Here is a tiny trained network, its code and every weight. The questions are about switching its units off for an input and a target symbol, where a switched-off unit gives its printed mean instead of its output.

import numpy as np


def w(rows, s, z=0):
    codes = np.array(rows[::2]) - 128.0
    scale = np.full(codes.shape[1], s)
    scale[-1] = z or s
    return codes * scale


def norm(h):
    return h / np.sqrt((h * h).mean(-1, keepdims=True) + 1e-5)


def f(y):
    return y / 2 * (1 + np.tanh(0.7978845608 * (y + 0.044715 * y**3)))


def softmax(a):
    e = np.exp(a - a.max(-1, keepdims=True))
    return e / e.sum(-1, keepdims=True)


def log_softmax(a):
    a = a - a.max(-1, keepdims=True)
    return a - np.log(np.exp(a).sum(-1, keepdims=True))


def net(x, mask):
    ids = ['ΔΣΦαγεηθλμξτ'.index(c) for c in x.split()]
    T = len(ids)
    res = E[ids] + P[:T]
    u = 0
    for l in range(2):
        q, k, v = (norm(res) @ M[l].T for M in (Q, K, V))
        z = softmax(np.where(np.tri(T) > 0, q @ k.T / 3**0.5, -1e9)) @ v
        res = res + np.where(mask[u], z, O[l][:, -1]) @ O[l][:, :-1]
        u += 1
        y = f(norm(res) @ A[l][:, :-1].T + A[l][:, -1])
        res = res + np.where(mask[u : u + 12], y, B[l][:, -1]) @ B[l][:, :-1]
        u += 12
    return log_softmax(norm(res)[-1] @ U[:, :-1].T + U[:, -1])


Q, K, V, O, A, B = {}, {}, {}, {}, {}, {}
E = w([
[144,141,166,130,79,77,85,144,156,124,132,179],'Δ',
[99,83,66,156,141,52,220,201,77,80,206,146],'Σ',
[160,115,180,156,100,59,120,132,127,133,119,157],'Φ',
[132,124,170,150,121,107,174,141,204,180,101,150],'α',
[151,135,177,138,145,69,184,98,155,70,127,178],'γ',
[117,96,182,99,152,92,128,35,173,134,167,97],'ε',
[170,2,137,125,97,161,126,46,156,93,169,118],'η',
[188,123,116,88,76,198,201,53,111,101,83,126],'θ',
[49,81,118,88,91,196,120,74,146,103,94,135],'λ',
[141,121,114,168,45,147,147,100,62,174,111,76],'μ',
[42,182,173,160,119,201,222,104,101,147,156,134],'ξ',
[173,192,87,211,106,136,166,71,167,105,184,94],'τ',
],0.0076)
P = w([
[112,149,134,179,194,181,78,67,79,198,95,247],'0',
[125,135,123,170,170,134,88,65,78,169,86,211],'1',
[124,118,113,160,152,109,100,65,82,151,83,186],'2',
[118,115,121,142,124,91,111,74,101,147,91,190],'3',
[113,111,122,137,113,76,122,85,110,133,102,182],'4',
[104,108,129,130,102,72,134,102,122,126,96,168],'5',
[98,105,134,128,93,67,143,111,135,120,101,153],'6',
[102,103,141,118,79,80,142,127,139,119,122,147],'7',
[94,106,141,108,65,73,144,141,141,119,126,132],'8',
[96,99,155,92,54,70,143,147,163,107,139,118],'9',
[89,91,166,82,45,79,146,169,166,92,156,101],'10',
[90,104,168,80,24,68,158,177,173,88,157,96],'11',
[91,100,172,79,2,65,169,182,177,96,172,98],'12',
],0.0052)
Q[0] = w([
[135,163,209,137,3,125,183,70,143,134,94,130],'L0H0',
[121,64,151,113,38,68,204,17,151,102,102,233],'L0H0',
[139,174,94,148,216,241,56,72,57,155,99,123],'L0H0',
],0.0053)
K[0] = w([
[91,106,103,133,75,88,175,191,149,74,224,80],'L0H0',
[96,158,118,130,2,120,187,180,158,95,149,9],'L0H0',
[131,164,95,180,196,114,65,121,114,188,82,169],'L0H0',
],0.0049)
V[0] = w([
[89,118,154,37,51,169,145,98,72,149,4,88],'L0H0',
[139,89,180,15,176,128,83,140,227,57,55,135],'L0H0',
[20,116,191,97,183,93,134,168,54,151,79,167],'L0H0',
],0.0037)
O[0] = w([
[178,190,228,72,99,214,144,60,18,164,73,119,79],'L0H0',
[174,167,112,151,64,113,127,6,161,141,162,225,1],'L0H0',
[95,127,165,11,88,75,167,151,60,197,254,183,40],'L0H0',
],0.0049,0.0027)
A[0] = w([
[177,162,124,138,202,81,176,64,36,111,93,152,172],'L0N0',
[94,170,106,152,130,182,88,142,178,101,220,100,183],'L0N1',
[111,111,161,156,183,87,95,130,166,88,134,118,122],'L0N2',
[92,134,110,168,129,35,122,75,179,97,221,142,127],'L0N3',
[131,183,65,139,168,169,104,120,149,81,93,67,90],'L0N4',
[127,255,143,53,141,228,142,77,73,138,131,99,73],'L0N5',
[138,208,150,136,109,143,68,87,151,174,67,220,112],'L0N6',
[140,65,113,105,99,110,110,166,152,130,67,122,143],'L0N7',
[132,119,140,104,166,136,157,114,168,73,94,116,56],'L0N8',
[92,133,138,129,103,64,154,110,95,107,66,65,255],'L0N9',
[102,141,75,146,110,179,199,137,105,138,160,82,206],'L0N10',
[126,103,55,135,213,118,60,196,172,60,50,9,62],'L0N11',
],0.0046,0.00084)
B[0] = w([
[171,143,160,105,129,199,120,162,177,124,213,82,183],'L0N0',
[107,91,161,139,83,56,150,90,149,184,32,70,134],'L0N1',
[110,106,105,135,133,186,125,121,117,173,96,107,198],'L0N2',
[164,88,110,127,101,156,108,173,137,188,117,128,253],'L0N3',
[141,152,163,134,131,36,125,122,140,114,81,142,158],'L0N4',
[109,27,106,117,172,2,86,166,164,164,107,194,149],'L0N5',
[137,176,91,182,98,165,109,170,122,80,128,93,155],'L0N6',
[141,134,117,131,177,145,166,156,95,115,177,135,167],'L0N7',
[121,130,139,182,116,140,51,163,88,154,151,105,168],'L0N8',
[182,77,156,149,126,196,75,162,166,140,149,121,212],'L0N9',
[151,118,177,108,148,67,116,133,183,64,116,128,140],'L0N10',
[51,177,218,172,145,101,106,115,134,14,139,140,253],'L0N11',
],0.0047,0.0044)
Q[1] = w([
[189,24,213,63,35,196,161,127,151,121,110,144],'L1H0',
[191,196,26,97,208,134,136,93,65,176,170,160],'L1H0',
[156,2,81,176,82,64,125,196,244,118,176,169],'L1H0',
],0.0057)
K[1] = w([
[69,117,114,77,85,97,156,129,141,74,87,63],'L1H0',
[124,158,151,121,176,193,117,76,69,194,140,254],'L1H0',
[105,63,186,105,36,124,137,107,203,113,154,64],'L1H0',
],0.0058)
V[1] = w([
[100,165,69,138,231,134,171,196,133,108,78,169],'L1H0',
[229,104,74,104,141,133,207,196,77,76,145,193],'L1H0',
[215,254,178,180,121,56,132,168,149,183,139,99],'L1H0',
],0.0039)
O[1] = w([
[145,113,157,113,3,71,163,98,162,87,105,129,106],'L1H0',
[155,99,120,96,106,195,223,197,113,88,99,152,6],'L1H0',
[158,84,163,118,203,78,105,101,176,102,22,171,127],'L1H0',
],0.006,0.0015)
A[1] = w([
[147,122,147,165,49,88,76,4,164,146,74,107,2],'L1N0',
[88,145,74,107,81,158,116,212,46,60,163,201,208],'L1N1',
[57,115,190,41,150,71,118,114,113,74,29,204,160],'L1N2',
[159,183,84,15,144,110,92,124,23,203,29,66,99],'L1N3',
[151,130,103,77,23,97,119,108,113,153,64,68,100],'L1N4',
[164,163,70,58,31,104,134,76,148,186,166,146,147],'L1N5',
[128,32,97,81,115,177,195,83,128,146,161,81,98],'L1N6',
[176,140,82,113,96,174,190,97,101,42,86,125,98],'L1N7',
[110,165,172,141,191,147,65,91,134,101,44,35,140],'L1N8',
[58,156,180,215,204,23,166,105,176,53,60,42,118],'L1N9',
[63,115,131,94,254,96,72,111,177,172,217,146,149],'L1N10',
[143,175,100,53,220,220,163,61,90,153,109,160,59],'L1N11',
],0.0046,0.0029)
B[1] = w([
[184,188,86,122,182,191,159,169,130,79,156,170,158],'L1N0',
[122,138,114,60,162,113,127,119,142,65,85,63,163],'L1N1',
[116,133,159,206,110,121,125,80,89,136,139,65,157],'L1N2',
[120,61,63,189,163,150,62,167,186,148,167,107,123],'L1N3',
[161,108,228,163,138,135,190,121,113,148,224,159,125],'L1N4',
[86,65,103,181,121,87,135,89,143,117,139,133,146],'L1N5',
[124,207,161,156,113,97,150,173,149,157,125,113,145],'L1N6',
[152,143,165,111,112,50,148,167,180,82,177,146,134],'L1N7',
[190,146,117,180,84,128,60,96,120,119,106,193,186],'L1N8',
[129,92,129,103,83,106,61,121,144,45,126,96,254],'L1N9',
[178,200,144,124,131,73,148,162,138,85,108,94,149],'L1N10',
[109,146,43,36,125,102,170,121,126,109,121,254,133],'L1N11',
],0.0054,0.0076)
U = w([
[87,199,118,174,119,158,173,125,123,188,1,168,98],'Δ',
[40,119,89,65,147,145,126,86,99,125,109,142,55],'Σ',
[84,145,182,134,198,84,172,124,48,140,75,152,27],'Φ',
[161,102,189,230,92,93,106,75,174,116,126,127,252],'α',
[156,26,80,77,119,95,176,155,167,150,87,217,103],'γ',
[150,201,70,111,193,39,101,132,164,207,172,131,69],'ε',
[127,95,8,196,138,237,117,157,134,176,140,65,66],'η',
[223,200,136,82,140,198,198,144,149,76,136,174,172],'θ',
[76,155,82,115,80,185,162,41,59,119,197,139,158],'λ',
[201,93,202,108,170,191,100,166,33,175,76,70,67],'μ',
[90,97,188,71,108,84,200,168,118,130,169,42,133],'ξ',
[126,122,106,129,125,112,51,134,141,52,48,96,145],'τ',
],0.0073,0.0025)

Each question gives the input, a string of symbols that net reads in full, and the target symbol t.
The units are the heads (3 rows each of Q, K, V and O) and the neurons (one row each of A and B). Each row of codes is followed by its name. A weight is (code - 128) times the scale printed after its matrix; where a second scale follows, it is the last column's (O, A, B and U).
mask holds one flag per unit, layer by layer, with each layer's heads first. A switched-off unit (its flag False) gives its mean, the last column of its rows in O or B, instead of its output. The means were averaged over made-up inputs and are rounded, as every weight is.
A unit's drop is (log p(t) with every unit on - log p(t) with that unit switched off) / (log p(t) with every unit on - log p(t) with every unit switched off).
The circuit of an input: a set's keep is (log p(t) with only the set's units on - log p(t) with every unit switched off) / (log p(t) with every unit on - log p(t) with every unit switched off). Starting from the 12 units with the biggest drops (on a tie, the unit counted first), units are removed one at a time, each time the one whose removal leaves the highest keep (on an exact tie, the one counted first), for as long as the keep stays at least 0.8.
units of the circuit, in order: the units of the circuit, biggest drop first
most important unit: the unit with the biggest drop
k most important neurons: the k neurons with the biggest drops, biggest first
top k neurons in layer l: the k neurons of layer l with the biggest drops, biggest first
input γ θ γ τ γ Φ γ τ γ γ α, target γ: 2 most important neurons : L0N11; L1N2
input ξ α γ, target θ: units of the circuit, in order : L0N0; L1N9; L0H0
input γ γ Δ α, target γ: units of the circuit, in order : L0N11; L0H0; L1H0
input τ τ θ γ τ γ γ Φ α Φ γ, target γ: top 3 neurons in layer 0 : L0N11; L0N3; L0N4
input θ ε γ ε, target ε: 2 most important neurons : L1N10; L0N11
input γ γ γ τ γ τ Δ Φ γ γ ξ Φ, target ξ: units of the circuit, in order : L1N8; L0H0
input μ θ α, target μ: units of the circuit, in order : L0H0
input γ α γ τ θ ε θ ε η θ Φ α, target θ: 2 most important neurons : L1N0; L0N11
input η γ γ η γ, target η: 2 most important neurons : L0N3; L0N11
input τ ε Σ α, target ξ: units of the circuit, in order : L0H0; L1N8
input γ Φ γ Φ γ γ Φ τ γ θ Δ, target θ: units of the circuit, in order : L0H0; L1N0; L0N11; L1N9
input λ τ τ γ γ θ γ θ ε η, target θ: units of the circuit, in order : L0H0; L1N0; L1N9
input τ γ τ Φ γ Φ η θ, target θ: 2 most important neurons : L1N0; L0N11
input μ τ Φ γ μ γ τ θ τ γ θ Φ, target θ: units of the circuit, in order : L0H0; L1N0; L0N11; L1N9
input τ γ θ τ ξ Σ ε, target ξ: most important unit : L0H0
input ε θ γ Δ θ γ Δ ε Φ Φ, target ε: units of the circuit, in order : L1H0; L0H0; L1N9; L0N11
input γ γ Σ Σ ξ Φ γ, target ξ: units of the circuit, in order : L0H0; L1N8
input θ γ γ Σ γ γ Φ, target ξ: 2 most important neurons : L1N8; L1N1
input θ θ η μ θ θ θ, target γ: top 2 neurons in layer 1 : L1N11; L1N3
input γ Φ θ Σ, target ξ: most important unit : L1N8
input γ Φ η γ μ, target η: units of the circuit, in order : L0N11; L1H0
input η Φ γ λ, target Σ: units of the circuit, in order : L1H0; L0H0; L0N5; L1N8
input ε γ θ, target γ: 2 most important neurons : L0N5; L1N11
input γ α γ ξ γ γ η, target λ: top 2 neurons in layer 0 : L0N9; L0N5
input Σ γ ε μ Δ θ ε, target ξ: top 2 neurons in layer 1 : L1N8; L1N6
input Δ ξ τ θ μ γ γ, target μ: top 2 neurons in layer 0 : L0N11; L0N0
input γ Φ η η γ Σ η, target ξ: 3 most important neurons : L1N6; L1N8; L1N1
input η η γ γ η θ τ Φ ε θ γ Σ θ, target ξ: 2 most important neurons : L1N8; L1N0
input ε γ γ γ μ Φ Φ Σ τ γ ε Φ γ, target ε: 3 most important neurons : L0N11; L1N9; L1N10
input Δ γ γ λ, target λ: units of the circuit, in order : L0H0
